Here is a tiny trained network, its code and every weight. The questions are about switching its units off for an input and a target symbol, where a switched-off unit gives its printed mean instead of its output.

import numpy as np


def w(rows, s, z=0):
    codes = np.array(rows[::2]) - 128.0
    scale = np.full(codes.shape[1], s)
    scale[-1] = z or s
    return codes * scale


def norm(h):
    return h / np.sqrt((h * h).mean(-1, keepdims=True) + 1e-5)


def f(y):
    return np.maximum(y, 0)


def softmax(a):
    e = np.exp(a - a.max(-1, keepdims=True))
    return e / e.sum(-1, keepdims=True)


def log_softmax(a):
    a = a - a.max(-1, keepdims=True)
    return a - np.log(np.exp(a).sum(-1, keepdims=True))


def net(x, mask):
    ids = ['αγζηθλμξπσψ'.index(c) for c in x.split()]
    T = len(ids)
    res = E[ids] + P[:T]
    u = 0
    for l in range(3):
        r = norm(res)
        for j in range(3):
            rows = slice(2 * j, 2 * j + 2)
            q, k, v = (r @ M[l][rows].T for M in (Q, K, V))
            z = softmax(np.where(np.tri(T) > 0, q @ k.T / 2**0.5, -1e9)) @ v
            o = O[l][rows]
            res = res + np.where(mask[u + j], z, o[:, -1]) @ o[:, :-1]
        u += 3
        y = f(norm(res) @ A[l][:, :-1].T + A[l][:, -1])
        res = res + np.where(mask[u : u + 4], y, B[l][:, -1]) @ B[l][:, :-1]
        u += 4
    return log_softmax(norm(res)[-1] @ U[:, :-1].T + U[:, -1])


Q, K, V, O, A, B = {}, {}, {}, {}, {}, {}
E = w([
[159,77,140,67,123,179,155,139,120],'α',
[34,136,125,128,126,99,196,63,141],'γ',
[95,130,151,74,115,133,59,122,63],'ζ',
[101,131,168,153,109,78,138,112,202],'η',
[59,133,179,164,120,120,86,95,26],'θ',
[206,94,90,118,120,49,67,152,124],'λ',
[110,136,69,149,227,28,76,141,107],'μ',
[114,162,193,141,163,142,161,63,102],'ξ',
[41,74,36,204,205,157,120,48,139],'π',
[251,113,39,175,122,180,63,59,144],'σ',
[197,108,186,103,144,45,89,49,135],'ψ',
],0.018)
P = w([
[187,141,88,1,197,102,154,55,162],'0',
[143,163,200,71,71,64,56,125,226],'1',
[150,155,179,95,71,96,80,117,220],'2',
[186,109,179,117,128,88,112,128,153],'3',
[151,140,160,116,95,111,105,115,167],'4',
[166,111,163,118,120,106,126,120,138],'5',
[153,122,166,126,123,123,134,120,125],'6',
[148,117,157,128,125,128,134,120,118],'7',
[119,137,151,139,118,143,141,118,111],'8',
[117,134,157,131,122,145,145,122,110],'9',
[135,107,150,115,110,131,144,108,129],'10',
[106,130,152,137,124,144,144,115,98],'11',
[124,89,133,116,108,136,155,101,141],'12',
[113,106,156,121,112,131,139,117,107],'13',
],0.0098)
Q[0] = w([
[151,110,83,149,129,112,98,87,118],'L0H1',
[127,59,186,155,87,105,61,57,133],'L0H1',
[119,53,126,94,117,132,82,144,159],'L0H2',
[138,37,123,44,50,254,164,148,145],'L0H2',
[194,47,208,93,130,127,132,34,105],'L0H3',
[120,236,157,170,119,163,149,234,125],'L0H3',
],0.0068)
K[0] = w([
[149,178,85,72,136,117,132,63,74],'L0H1',
[131,227,38,144,213,110,137,108,103],'L0H1',
[145,114,100,71,47,114,65,169,19],'L0H2',
[160,120,209,42,2,232,148,131,93],'L0H2',
[158,133,89,36,179,106,148,88,150],'L0H3',
[128,141,174,208,115,78,49,77,146],'L0H3',
],0.006)
V[0] = w([
[117,86,163,127,110,83,190,83,187],'L0H1',
[154,33,208,114,106,152,87,195,152],'L0H1',
[108,124,148,78,88,137,88,92,30],'L0H2',
[157,128,150,158,98,103,65,109,117],'L0H2',
[145,53,91,68,149,174,254,116,83],'L0H3',
[150,129,138,237,132,159,153,147,91],'L0H3',
],0.0071)
O[0] = w([
[71,124,188,131,85,84,91,150,210,192],'L0H1',
[212,149,195,51,98,168,52,32,235,65],'L0H1',
[109,143,140,148,211,139,94,132,104,141],'L0H2',
[105,165,107,186,104,163,122,234,35,186],'L0H2',
[79,254,140,119,65,167,113,100,160,154],'L0H3',
[178,121,85,14,74,58,125,153,226,3],'L0H3',
],0.0064,0.0056)
A[0] = w([
[178,125,139,128,120,111,143,167,93,135],'L0N1',
[71,124,143,165,117,68,81,112,184,19],'L0N2',
[26,62,221,189,108,254,177,136,137,252],'L0N3',
[151,102,237,57,129,241,202,144,147,128],'L0N4',
],0.0064,0.0013)
B[0] = w([
[12,198,118,150,51,151,136,37,212,156],'L0N1',
[180,54,134,186,254,119,127,77,95,173],'L0N2',
[171,106,135,144,93,120,60,137,187,253],'L0N3',
[102,180,15,194,123,55,24,125,189,164],'L0N4',
],0.0086,0.008)
Q[1] = w([
[60,133,41,141,173,52,102,103,120],'L1H1',
[86,103,182,254,103,54,25,51,62],'L1H1',
[147,190,167,38,151,177,195,158,207],'L1H2',
[102,145,180,103,96,86,123,63,136],'L1H2',
[133,135,230,5,121,177,154,134,31],'L1H3',
[122,47,148,157,128,161,90,135,56],'L1H3',
],0.0062)
K[1] = w([
[72,132,44,18,251,105,18,81,121],'L1H1',
[109,229,72,91,246,130,69,116,187],'L1H1',
[42,28,221,124,52,111,76,252,110],'L1H2',
[145,228,78,188,179,104,159,144,99],'L1H2',
[42,162,190,154,146,17,254,129,112],'L1H3',
[115,131,131,165,183,160,247,150,78],'L1H3',
],0.0053)
V[1] = w([
[102,160,81,195,97,84,176,193,173],'L1H1',
[129,147,112,119,125,197,221,12,97],'L1H1',
[12,110,190,175,225,79,126,125,93],'L1H2',
[94,84,105,6,158,32,136,148,123],'L1H2',
[124,254,51,84,92,185,123,140,82],'L1H3',
[112,128,114,112,101,191,168,139,130],'L1H3',
],0.0072)
O[1] = w([
[129,203,149,158,184,150,2,175,133,97],'L1H1',
[111,55,108,60,43,168,74,127,60,107],'L1H1',
[186,224,136,70,129,102,100,115,143,244],'L1H2',
[72,89,99,97,182,169,160,200,144,28],'L1H2',
[96,127,162,113,71,109,130,179,104,37],'L1H3',
[183,67,186,167,128,149,17,153,121,2],'L1H3',
],0.0085,0.0054)
A[1] = w([
[111,58,59,67,138,117,209,204,211,22],'L1N1',
[149,147,165,157,70,192,71,150,253,203],'L1N2',
[106,168,206,113,135,131,66,105,95,249],'L1N3',
[73,148,95,219,54,126,68,126,170,164],'L1N4',
],0.0054,0.0017)
B[1] = w([
[180,133,2,87,98,138,119,195,214,139],'L1N1',
[130,172,110,107,159,176,92,136,9,188],'L1N2',
[99,148,74,186,98,125,70,153,140,220],'L1N3',
[185,163,140,192,201,98,191,108,154,254],'L1N4',
],0.0086,0.0056)
Q[2] = w([
[151,107,146,100,119,129,152,177,50],'L2H1',
[84,108,150,89,126,109,145,134,125],'L2H1',
[100,115,238,107,128,180,114,211,153],'L2H2',
[107,111,186,86,92,182,204,154,124],'L2H2',
[83,72,152,120,112,179,148,118,154],'L2H3',
[110,186,115,254,101,106,173,70,99],'L2H3',
],0.0096)
K[2] = w([
[101,161,171,165,58,129,174,102,196],'L2H1',
[133,144,142,187,199,209,91,106,138],'L2H1',
[182,173,167,203,137,100,109,160,124],'L2H2',
[169,133,197,200,109,113,74,154,185],'L2H2',
[95,110,164,198,167,113,76,79,187],'L2H3',
[72,86,66,1,108,183,139,76,118],'L2H3',
],0.0077)
V[2] = w([
[203,181,121,175,209,2,130,159,63],'L2H1',
[135,92,149,132,41,120,63,116,205],'L2H1',
[69,109,133,82,167,217,199,107,99],'L2H2',
[150,190,133,168,148,99,176,67,157],'L2H2',
[183,96,114,200,188,134,83,62,96],'L2H3',
[106,145,109,142,216,157,128,186,176],'L2H3',
],0.0079)
O[2] = w([
[105,142,141,53,67,124,188,190,85,246],'L2H1',
[61,146,128,97,112,70,2,103,161,106],'L2H1',
[9,178,198,50,86,178,140,121,111,137],'L2H2',
[132,78,198,163,53,148,135,165,236,190],'L2H2',
[92,86,195,95,153,63,105,196,55,172],'L2H3',
[125,109,150,197,141,219,137,133,85,114],'L2H3',
],0.0083,0.012)
A[2] = w([
[52,115,191,114,142,108,133,122,179,122],'L2N1',
[105,196,64,171,135,72,179,129,103,211],'L2N2',
[125,164,154,127,231,137,146,111,148,158],'L2N3',
[211,125,32,138,136,189,2,95,60,252],'L2N4',
],0.0066,0.0022)
B[2] = w([
[77,112,116,115,151,255,180,115,201,168],'L2N1',
[67,77,48,202,119,146,85,136,123,253],'L2N2',
[71,177,100,20,168,68,108,171,89,169],'L2N3',
[145,62,154,68,135,220,135,138,80,170],'L2N4',
],0.0083,0.0069)
U = w([
[205,103,219,116,189,80,151,128,142,215],'α',
[119,133,77,129,88,49,199,189,97,124],'γ',
[178,116,61,79,97,96,92,142,183,208],'ζ',
[123,227,151,185,150,110,102,108,145,54],'η',
[99,119,182,104,101,130,189,108,207,60],'θ',
[201,119,149,112,147,170,158,153,57,190],'λ',
[122,68,102,105,218,51,110,123,85,109],'μ',
[61,119,183,89,125,156,102,159,77,126],'ξ',
[150,183,165,99,139,68,170,3,73,4],'π',
[99,99,85,165,173,156,163,68,139,126],'σ',
[133,63,188,191,60,120,131,72,61,199],'ψ',
],0.0073,0.0021)

Each question gives the input, a string of symbols that net reads in full, and the target symbol t.
The units are the heads (2 rows each of Q, K, V and O) and the neurons (one row each of A and B). Each row of codes is followed by its name. A weight is (code - 128) times the scale printed after its matrix; where a second scale follows, it is the last column's (O, A, B and U).
mask holds one flag per unit, layer by layer, with each layer's heads first. A switched-off unit (its flag False) gives its mean, the last column of its rows in O or B, instead of its output. The means were averaged over made-up inputs and are rounded, as every weight is.
A unit's drop is (log p(t) with every unit on - log p(t) with that unit switched off) / (log p(t) with every unit on - log p(t) with every unit switched off).
The circuit of an input: a set's keep is (log p(t) with only the set's units on - log p(t) with every unit switched off) / (log p(t) with every unit on - log p(t) with every unit switched off). Starting from the 12 units with the biggest drops (on a tie, the unit counted first), units are removed one at a time, each time the one whose removal leaves the highest keep (on an exact tie, the one counted first), for as long as the keep stays at least 0.8.
circuit, biggest first: the units of the circuit, biggest drop first
most important unit: the unit with the biggest drop
top k neurons: the k neurons with the biggest drops, biggest first
k most important neurons of layer l: the k neurons of layer l with the biggest drops, biggest first
heads that matter: for each layer, one digit per head in row order, 1 if its drop is at least 0.15 and else 0, layers parted by /
input γ λ σ θ π θ ψ θ λ η η ψ, target η: most important unit => L0H1
input α ψ η π γ σ η ψ γ, target ψ: circuit, biggest first => (L0H3 L1H2 L0N3 L1H3)
input ξ ζ ξ ξ η γ σ λ σ π, target ψ: heads that matter => 000 / 011 / 000
input γ ψ ζ π ξ η σ α μ μ ψ μ ξ, target η: circuit, biggest first => (L1H1 L0N4)
input π λ ψ σ ξ π ζ π α ξ ξ, target η: circuit, biggest first => (L0N4 L1H1)
input μ λ π η λ μ ψ θ θ η σ, target λ: heads that matter => 000 / 000 / 000
input λ λ λ ζ π λ θ μ λ ψ ξ ξ, target σ: heads that matter => 101 / 011 / 001
input λ α η θ π π π ψ λ, target σ: heads that matter => 000 / 010 / 001
input π π π, target μ: heads that matter => 100 / 101 / 100
input ψ ζ ψ ξ λ, target θ: heads that matter => 100 / 100 / 010
input λ ψ γ, target σ: circuit, biggest first => (L1H2 L0N2 L1N1 L2H3)
input α π α ζ σ θ π θ λ ψ λ θ λ π, target ψ: circuit, biggest first => (L0H3 L1H2 L1H3 L0N3)
input σ λ λ ψ λ σ α, target μ: heads that matter => 000 / 010 / 010
input η ψ λ, target α: most important unit => L0H1
input π ψ π μ η θ σ α ζ σ ψ μ σ η, target ψ: circuit, biggest first => (L1H2 L0N2)
input θ ξ λ η π ζ ξ π ξ ψ ζ, target γ: circuit, biggest first => (L2H1 L0H3 L2H2)
input ψ λ ψ θ γ ψ π γ ζ γ, target θ: heads that matter => 000 / 000 / 010
input γ μ θ λ ξ π ψ η λ α π θ π, target η: heads that matter => 101 / 110 / 000
input λ π λ ξ η, target σ: top 2 neurons => (L0N3 L0N2)
input θ λ ψ ξ, target γ: most important unit => L2H1
input α ψ π λ λ π π ξ η, target α: heads that matter => 001 / 000 / 000
input γ μ ψ, target η: top 2 neurons => (L1N3 L1N4)
input λ λ θ, target σ: 3 most important neurons of layer 0 => (L0N3 L0N2 L0N4)
input α σ λ σ σ η, target ψ: top 2 neurons => (L0N4 L1N2)
input π η ζ ξ ψ ξ ψ λ λ π, target ξ: heads that matter => 100 / 100 / 011
input ζ α θ θ ψ π σ η, target π: top 2 neurons => (L1N4 L0N4)
input η λ π π, target α: most important unit => L2H2
input λ ξ θ π ξ π ξ α π θ, target σ: 2 most important neurons of layer 0 => (L0N3 L0N1)
